Facts:
grises -Ψ-> nustok; grises -Ψ-> fitrostor; deplal -Ψ-> kledrafli; deplal -Ψ-> skoston; deplal -Ψ-> fitrostor
deplal -Ψ-> zubrum; deplal -Ψ-> nugul; sitok -Ψ-> sububor; sitok -Ψ-> dretas; sitok -Ψ-> listam
kliklek -Ψ-> sotro; kliklek -Ψ-> zubrum; kliklek -Ψ-> drusebi; kliklek -Ψ-> steris; kliklek -Ψ-> nagor
flaplo -Ψ-> ligren; flaplo -Ψ-> mikem; flaplo -Ψ-> drisul; flaplo -Ψ-> stobro; flaplo -Ψ-> litrigim
flaplo -Ψ-> perom; skeplok -Ψ-> gugu; skeplok -Ψ-> nagor; gridur -Ψ-> kledrafli; gridur -Ψ-> tustal
gridur -Ψ-> stasko; gridur -Ψ-> flatri; gridur -Ψ-> gipli; gridur -Ψ-> mepom; gridur -Ψ-> stezer
gridur -Ψ-> ratrukle; gridur -Ψ-> dreka; nibek -Ψ-> vufle; nibek -Ψ-> dovar; nibek -Ψ-> rekla
stastol -Ψ-> stobro; stastol -Ψ-> plaplal; stiskin -Ψ-> skoston; stiskin -Ψ-> daskimel; dogu -Ψ-> noro
dogu -Ψ-> ramor; dogu -Ψ-> vure; sirak -Ψ-> sotro; sirak -Ψ-> mikem; sirak -Ψ-> fepli
sirak -Ψ-> veskar; sirak -Ψ-> stezer; sirak -Ψ-> studu; sirak -Ψ-> berasto; drubul -Ψ-> mesus
muplor -Ψ-> skazem; muplor -Ψ-> gabruplu; muplor -Ψ-> stegas; dogras -Ψ-> briklal; plevaskar -Ψ-> zozun
plevaskar -Ψ-> trutrol; plevaskar -Ψ-> steris; plevaskar -Ψ-> zopel; skudrik -Ψ-> grutun; skudrik -Ψ-> pabim
skudrik -Ψ-> travo; davuk -Ψ-> tustal; davuk -Ψ-> flatri; davuk -Ψ-> distutok; davuk -Ψ-> kadir
davuk -Ψ-> kunik; davuk -Ψ-> tridebun; muplim -Ψ-> lanumo; muplim -Ψ-> sububor; muplim -Ψ-> stebrom
muplim -Ψ-> distutok; muplim -Ψ-> stubrek; muplim -Ψ-> tadra; durer -Ψ-> flevu; skufak -Ψ-> desal
skufak -Ψ-> mostubre; skufak -Ψ-> ganekon; skufak -Ψ-> grabrem; babru -Ψ-> podra; babru -Ψ-> gitul
babru -Ψ-> kubarin; gogik -Ψ-> ligren; gogik -Ψ-> nodrar; gogik -Ψ-> mesus; gogik -Ψ-> drusebi
zatarin -Ψ-> zozun; zatarin -Ψ-> fitrostor; lukli -Ψ-> kledrafli; logis -Ψ-> perom; logis -Ψ-> listam
skegrul -Ψ-> plutrom; skegrul -Ψ-> kuril; drapa -Ψ-> klogizu; drapa -Ψ-> plamo; drapa -Ψ-> rekla
drapa -Ψ-> tadra; tosol -Ψ-> fisis; tosol -Ψ-> ligren; tosol -Ψ-> sububor; megi -Ψ-> mostubre
megi -Ψ-> drogro; remen -Ψ-> tutis; remen -Ψ-> drinel; stabem -Ψ-> foseka; stabem -Ψ-> perom
stabem -Ψ-> plimu; tulen -Ψ-> grabrem; grises -β-> kunik; zozun -β-> sidrarok; deplal -β-> gumun
drusebi -β-> kodeno; drusebi -β-> taflur; nuplas -β-> gumun; bupas -β-> kipeko; stegrun -β-> davuk
stubrek -β-> stasko; stubrek -β-> pabim; gobrokil -β-> skoza; gobrokil -β-> vufle; gobrokil -β-> tragra
kliklek -β-> dosun; berasto -β-> dogras; berasto -β-> mesus; skeplok -β-> stegrun; skeplok -β-> drusebi
pagir -β-> kledrafli; pagir -β-> zozun; pagir -β-> stabem; fitrostor -β-> stobro; grurol -β-> plaplal
kadir -β-> taflur; mesus -β-> stastol; mesus -β-> drisun; grutun -β-> mufim; kubarin -β-> skazem
stalen -β-> travo; distutok -β-> kipeko; drodram -β-> drisun; gumun -β-> dogras; gumun -β-> treso
kuril -β-> travo; tufigi -β-> drusebi; naru -β-> litrigim; nibek -β-> stastol; tragra -β-> nugul
desal -β-> zutari; stastol -β-> desal; drita -β-> dogras; trisi -β-> flomu; trisi -β-> kipeko
kapos -β-> gugu; dutivu -β-> dosun; neplar -β-> grabrem; kluno -β-> zutari; ratrukle -β-> dogras
drogro -β-> brilal; perom -β-> tosol; binis -β-> flomu; tridebun -β-> stebrom; tridebun -β-> litrigim
padrak -β-> brilal; koskoplar -β-> klebrun; mostubre -β-> brilal; flatri -β-> mesus; steris -β-> gogik
plaplal -β-> zutari; plaplal -β-> mufim; listam -β-> treso; listam -β-> dosun; listam -β-> grabrem
sirak -β-> gabruplu; stobro -β-> travo; plimu -β-> treso; plimu -β-> dovar; drubul -β-> stastol
drubul -β-> flomu; nugul -β-> sidrarok; ganekon -β-> desal; ganekon -β-> mesus; mikem -β-> gakla
zubrum -β-> flipen; fepli -β-> litrigim; dovar -β-> lukli; vure -β-> lukli; vure -β-> kuril
brilal -β-> mufim; plevaskar -β-> gakla; skudrik -β-> padrak; trasin -β-> taflur; trasin -β-> grabrem
taflur -β-> dosun; taflur -β-> mufim; davuk -β-> klebrun; davuk -β-> treso; drebre -β-> kuril
gugu -β-> mostubre; mufim -β-> dogras; mufim -β-> treso; muplim -β-> seskis; muplim -β-> treso
tustal -β-> pubre; geso -β-> kadir; gobur -β-> drisun; stezer -β-> dogu; stezer -β-> studu
grusor -β-> stalen; veklok -β-> pubre; veklok -β-> geso; flomu -β-> desal; flomu -β-> dogras
flomu -β-> treso; skufak -β-> berasto; babru -β-> tufigi; gogik -β-> gakla; plune -β-> dogras
dretas -β-> litrigim; dretas -β-> gobrokil; kipeko -β-> flomu; roplogi -β-> dogras; kodeno -β-> dutivu
kodeno -β-> trisi; zatarin -β-> logis; zatarin -β-> mufim; lukli -β-> desal; lukli -β-> skoza
dosun -β-> dogras; gudal -β-> skoza; gudal -β-> zutari; gudal -β-> nibek; stebrom -β-> gipli
zutari -β-> dogras; griflus -β-> gabruplu; skegrul -β-> desal; skegrul -β-> dogras; gitul -β-> megi
gitul -β-> nagor; nidugor -β-> treso; skazem -β-> stobro; lanumo -β-> flevu; pubre -β-> trutrol
zopel -β-> tosol; plamo -β-> stegas; plamo -β-> drogro; tosol -β-> stastol; megi -β-> treso
remen -β-> kapos; stekun -β-> trutrol; klogizu -β-> ligren; klogizu -β-> drisul; stabem -β-> gugu
stabem -β-> steris; gako -β-> nustok; loma -β-> dutivu; loma -β-> megi; gestin -β-> taflur
tadra -β-> dosun; pabim -β-> mufim; pabim -β-> plune; tulen -β-> plutrom

Known rows:
[ 9  3  3  0  3 -4  4  6 -5 -7 -1  1 -2 -2  1 -3 -3 -1 -2  1  0  2  1  2
 -4 -1 -7]: daskimel
[ -2  11 -19  -4   0  12  -9 -10 -10  -8  36   4   5  16   5  -9 -11   8
 -20   4  -2  12  22  -4  -6   2  44]: sirak
[  6   5   4   1 -16 -12  11   3   6 -12   0   1  -4  -5   1   2  -1  11
   0  15   8  -3  -4   5  -9  -1   5]: pabim
[  6  -4  -4   9 -16   4  11   0   9 -13 -14  -4   1   4   6  -7  -5  -1
  -1 -13 -13   6  -4   8  -2  18  -1]: dogras
[ 45 -14  15 -12  -5  22  16 -43  -7  -9 -21  10  32 -27  25 -20 -32  39
  32  18 -10  -2 -14 -35 -14  10 -66]: nustok
[ -2  -2   3   1  -3   2   4   0  -2   0  -5  -1   6   6   3  -1   1   0
  -1 -13  -6   0  -1   1  -2   7   2]: stabem
[-10  -5   7   3  -6 -10   8  -1   0 -10 -10 -10  -8 -10   4   2  -8  -3
   3  -8   0  15   2  -4   4   9 -11]: vufle
[-2  0  0  0 -1 -3  2 -1  1 -3  1 -4 -2 -5 -1  3 -2 -1  4 -1  5  5  1 -3
  5 -1 -3]: dreka
[ -3 -12  25  -9  10 -22  21   0  12  10 -21 -35  -6 -10 -16 -11   4   4
  25 -12 -13   6   2  18 -50   0 -49]: kunik
[ 12   0   2  -1   5   3   4   6  -5  -1  -6   3   7  12   6  -6   2   0
  -5 -14  -8  -6   0   6  -7   5  -1]: lukli
[ 15  -2   6 -20  23  -8 -11   9   2  -5  -3   6 -19   2   1  -8  -1  -4
  -9   3  -4  -1  -3   1  -2  13 -11]: podra
[  9   2  -4  -2   8   6  -3   3  -1   7   5   5   7   8  -4  -1   7   0
   0   6   2 -10  -2   4  -3  -7   6]: gobur
[  1  -2   4   1  -9 -10   1  -1   0  -9  -8  -4 -13  -7   3  -4  -7  -4
  -1   1  -8  11  -2   3   1  12 -11]: grabrem
[-2 -3 -7 -2  4 11 -3 -5  7 11  4  2 14 10 -3  4  8  3  4 -6  4 -7 -1  0
  7 -3 11]: muplim
[-11   5  13   0 -12   3   5   3  -9  -1   0   4   3  -2  -2  -1  -4   3
  -3   2  -9  -5  -4   3 -15   4   2]: stiskin
[ 49  -9   7 -16  -1  35   5 -43  -4   7  -6  20  44 -17  17 -19 -20  43
  33  34  -6 -21 -17 -31 -17  -2 -48]: gako
[  2   2  -7   4 -11   1  -6  -7 -13  14  -4  -1   8   7  -2  -8  -2  -9
   0  -8 -19   4  -3   7   4   5  -6]: muplor
[ 6  4  5 -1  3 -3  3  6 -7 -5  1  1 -3 -3 -1 -3 -2 -1 -1  5  2  0  0  3
 -5 -3 -5]: berasto
[ 21   7  -1  -3  12   2   0  12  -9  -1   6   8   2   6  -3  -6   6  -1
  -3  10   3 -10  -1   8  -9 -11  -3]: listam

Rows:
No name comes twice in this set of rows, the named rows included.
[ -4  28 -39 -14  -2   1  -2 -15   2 -23  53   6  -3   4   1  -8 -33  16
 -30  11 -21   7  42 -18 -33  -7   4]  lanumo
[-23 -15  10 -10  10   0   8 -17  29  39  -6 -32  19   1 -26   0  19   9
  37 -10  -3  -7   0  12 -35 -10 -18]  grises
[ 13  -1   5   3 -14 -18  15   4   8 -21 -11  -3  -8  -3   9   0  -4   9
  -3  -1   4   4  -2   5  -6   8  -4]  travo
[-34  32 -13   0 -30  -4  -7  21  53  25  -7  40   2  26 -19  56 -13 -15
 -19 -13 -35 -27  11  -3  15 -13 -51]  tulen
[-22   0  -3  -1 -16  10 -12 -12  11  18  12   2   6  -1 -12   7   5   1
   8  13   1  -6  -9  -2   7  -1  19]  skufak
[-20   4 -30  16 -20  -6  10  10 -24 -48 -27  19  -8 -48  24  -9  12 -21
 -28 -28  -6 -41 -42 -26  45  20   4]  flipen
[ -2  11 -44  10  -3   4   3  16 -25 -40  -9  27  -1 -41  15  -9  24 -20
 -24  -9   9 -55 -43 -22  47  -3  12]  zubrum
[ 10   1 -12   5  -5  -5  -8  -5 -10  10  -1  -4   1   0  -3  -6  -1 -12
   3   0  -8   9   0   5  11  -2 -12]  skazem
[ -2  -2   2 -21  16   7 -19  -1   9  13   6  10  -3  10  -6  -2   8   0
  -5   4  -1 -11  -7  -1   2   8  11]  babru
[ 18   2  -7  -1  -6   0   6   1  13  -1  -1   7  11  14   3   2  10  15
  -1   2   6 -16  -4   8  -6  -2  16]  skudrik

The same elements again, as new rows of numbers:
Known rows:
[ -6   5  20   3  14 -16 -38   4  17 -13  -6  -8 -21  31  32   3  -3 -28
   9  22 -27   4  -9  12  31   5  -7 -38 -18  31 -12]: drebre
[  5  15 -15   4 -16 -16   7  -3  -7  -4   8  -5 -20 -18  -3   5  11  12
  29   8  -7  10 -18  16   0  20  -8 -21   4   6  -5]: gako
[ -8  -6   4  18 -18  19  -2  29   5 -23  -7  -2 -10   2   5   5 -47  -3
 -12 -15  47  21   4  11 -13 -44  -7  35  11 -11  -5]: gestin
[-11   6  -2  12 -16  34 -14  37  20  15 -10  -6 -16   3 -21 -12 -41   3
   6   5   9  21 -10  -5 -11 -18  11  12  13  -3  -1]: pubre
[ 15 -18 -52  24 -40 -28  40 -23 -25 -18  32  10  18  -3   6 -12 -32  21
  16  21   2  26  17 -15  -3  20 -36  18 -18  23   4]: skudrik
[ -6 -37  15  21  -5  20   3  13  12  -6  -8  16   5   5 -12 -22 -33  -5
 -28 -19  20  -5  19 -15 -17 -36  12  54   1  -7  24]: mufim
[-24   3   1   8  35  26 -33 -14   8  -5 -19   7  23  23  -8   7  -4 -15
 -24  -1  14  16   2   7  23 -44  -6  38   3  24 -15]: dutivu
[  1 -12 -12   1  18   7 -15 -23 -13  17   5  10  15 -22 -27  10  20  14
  -2  -5   5  -1  15 -13  -6 -16  -6  29   5  -4   4]: seskis
[  7   4  -2   0  20   6  14   0 -36 -18   5   0  18 -18  -5  24  20   2
 -13  -8  37  -4  -1  24 -22 -28 -10  22  -4 -11 -12]: tadra
[ -4   1 -20  14 -11  -5  -9 -18  -1  19  11  10 -19 -17 -24   4  -1  15
  39   6 -19   9  -6  10  -4  11 -11 -13  17   3   0]: flaplo
[  9  23  -8   3  -9  -7  21  13 -24  -7  -2 -14 -14 -17  -3  19  16   5
  24   3   3   5 -26  20  -8  18  -5 -36 -10  -3 -15]: klogizu
[-26   9 -20 -28  24  65 -26   0  14   7 -13 -12  29  14  -3  -7   8  -3
 -42  -4   4  38   4 -17  34 -28  23  65   1  58   4]: grabrem
[  8 -13  15  -1  18 -17  25 -17 -29 -18   6   4  18 -10  10  16  22  -2
 -16 -11  15 -19  11   1 -12  -4  -4  19 -13  -7   5]: plaplal
[  5 -14  31  -8   1  12 -25  58  19   6  -9 -26 -30   6  -6 -20 -11 -13
   4  17 -30   5  -6 -27 -21   2  25 -30 -20  -4   1]: stobro
[  3  14 -19  -2   7  13   9   4 -11  20  -5 -13  -1 -14 -44  -2  26  14
  20  12 -24   3 -14 -18 -12  13  15 -20  -5  -5   2]: drisul
[ -4  24 -23  -6  21  24   7  11 -10  30  -9 -12   9 -18 -52  12  19  19
  12   7 -10   3 -18 -14  -8  -4  11   3   2 -11  -7]: trutrol
[ 11  21 -13  -5  -5  -2  23   9 -19  -6  -2 -16  -8 -18 -10  12  17   4
  27  11  -8  11 -21  15  -9  16   2 -31  -8  -7 -14]: zubrum
[ -5 -22   4  15 -67   1 -17  42  -4  16 -23 -68 -18  44  -5 -34 -16  24
  -7   2  15   0 -39 -68   3  12 -38  10 -19 -21 -33]: tutis
[  8  20  -7 -33   6  -8   2 -11   8  56   5   5  34  10   7  23  28  10
 -13  -3  -9 -33  21 -30  -3  33  15 -25  13 -36  11]: vufle

Rows:
No name comes twice in this set of rows, the named rows included.
[-15   6   5  36   9 -17 -13 -29  11  15   1  27 -26 -21 -44  -5  -3   9
  49  -2 -25 -13 -19  36  -3   1  -4 -25  39 -27   0]  durer
[ -2 -51 -10  35  54 -24 -33 -61   4  23  12  53  37 -22 -74 -19 -12  22
   0  15 -27 -23  50 -66 -17 -41 -17  36  -2 -17  38]  dogras
[-19 -13 -17  -9   8  47 -49 -25  21  -2   3   9   6  11  23   2  -7  -3
 -26 -17   8  42  16  10  32 -17  -8  62  15  62   1]  megi
[  8 -15   3 -27  15  -7 -24 -29  11  52   7  10  28  -2  -7   4  28   8
 -16  -6 -28 -24  34 -44  -5  18   5  -8  14 -18  24]  skoza
[  2  30 -20 -35  10   8 -16  -4  16  82  -7  -3  39   5 -19  20  21  10
  -9  -7 -15 -27  17 -49   4  27  26 -24  30 -45  12]  litrigim
[ -3 -25  22 -43  30  24 -43 -18  22  -5  -4  -6  23  19  32 -12  35 -15
 -56  -8 -28   9  28 -27  32  -1  19  29 -25  57  23]  desal
[ 24   3  24 -33  12 -14  -8  59  19 -29  13  15 -16  -8  58   9 -42 -34
  -9  12   7   6  42   0 -26 -11  24 -46 -27   1   3]  vure
[ -3 -27 -27  41 -92 -27  29 -42 -26   5   2 -32  -8  33   5 -28   2  50
  13 -13   7  -2 -38 -24  26  45 -64  23  -5 -13 -21]  remen

The same elements again, as new rows of numbers:
Known rows:
[  2  31  -7   3  -8 -36  -5  -7 -19  17 -22  39   4  -8]: pagir
[-15  33 -14  -6 -11 -19 -23 -17  23  44  -7  48 -14 -22]: ligren
[-13  21  -2 -12   6 -19 -18 -11  -6  34   4  34 -17 -12]: dreka
[ 11  10  16 -11 -33 -54   7  -5   2   0 -38  41  -3 -29]: desal
[-18   8  -2 -23  18 -25 -21 -15 -35  31  15  14 -14   4]: kledrafli
[-17 -13   3  -2  30 -32  17 -25  37  36 -57  17  40 -41]: plune
[ 15  -4 -22   9   4 -42 -14  12  10   8  -6  38   7 -60]: skufak
[-13  24  -1 -13   4 -20 -18  -8   0  34   0  40 -17 -14]: gimol
[-17  30 -10 -15   1 -22 -19 -15   7  41  -5  47 -15 -22]: nodrar
[-16  -1   8  -1  15 -45   9 -15  18  28 -53  21  28 -36]: berasto
[ -1  30 -26  25  20 -18   4 -17 -20  30 -15  25  26 -15]: tadra
[  9   2 -41   7 -11 -47 -27  -3  -1  16  -7  28  16 -29]: remen
[ -4  46 -10  19  -7 -37 -10   6 -19  25 -23  36   9  -7]: stobro
[-10  24   1  -9  -2 -15 -19  -3  10  35  -1  39 -18  -8]: foseka
[  1  33  -8   5  -5 -36  -5  -6 -21  17 -22  37   5  -9]: grusor
[  2  32  -8   4  -9 -36  -5  -6 -22  16 -23  38   5 -10]: tragra
[  2  34  -7   5  -8 -37  -5  -4 -23  16 -21  37   5  -8]: pubre
[ -6  -5 -34  -9   1 -31 -40  -5  19  35  15  30  -5 -34]: muplor
[  2  32 -12   4  -4 -32 -10  -8 -24  10 -23  41   1  -2]: stegrun

Rows:
No name comes twice in this set of rows, the named rows included.
[  0  24  -9   7  -5 -37  -6 -11 -31  12 -16  27   3  -8]  tustal
[ -2  12 -43  -2 -37 -80 -43  -9   1   9 -34  48   4 -45]  drubul
[-13  28  -1 -26   5 -22 -19  -1  -3  40  -2  45 -13  -3]  nustok
[ 13  31   2  18 -36 -31 -13  10  13  12 -27  36   1  10]  perom
[-15  20  -3 -24   9 -23 -19  -8 -14  36   3  34 -13  -3]  skoston
[ -5  23   6  -8  21  -9  -8   2   5  25   6  49 -24 -36]  grabrem
[-13  22  -2 -17   6 -21 -18  -9  -4  35   2  36 -16 -11]  daskimel
[  1  30  -7   7  -6 -36  -6  -7 -26  15 -19  32   4  -9]  tridebun
[  6  22  -1  -5 -24 -44   0  -8 -11  13 -27  38   3 -15]  gudal
[  7   3 -45   7 -12 -49 -30  -6  -2  19  -8  28  16 -29]  sirak

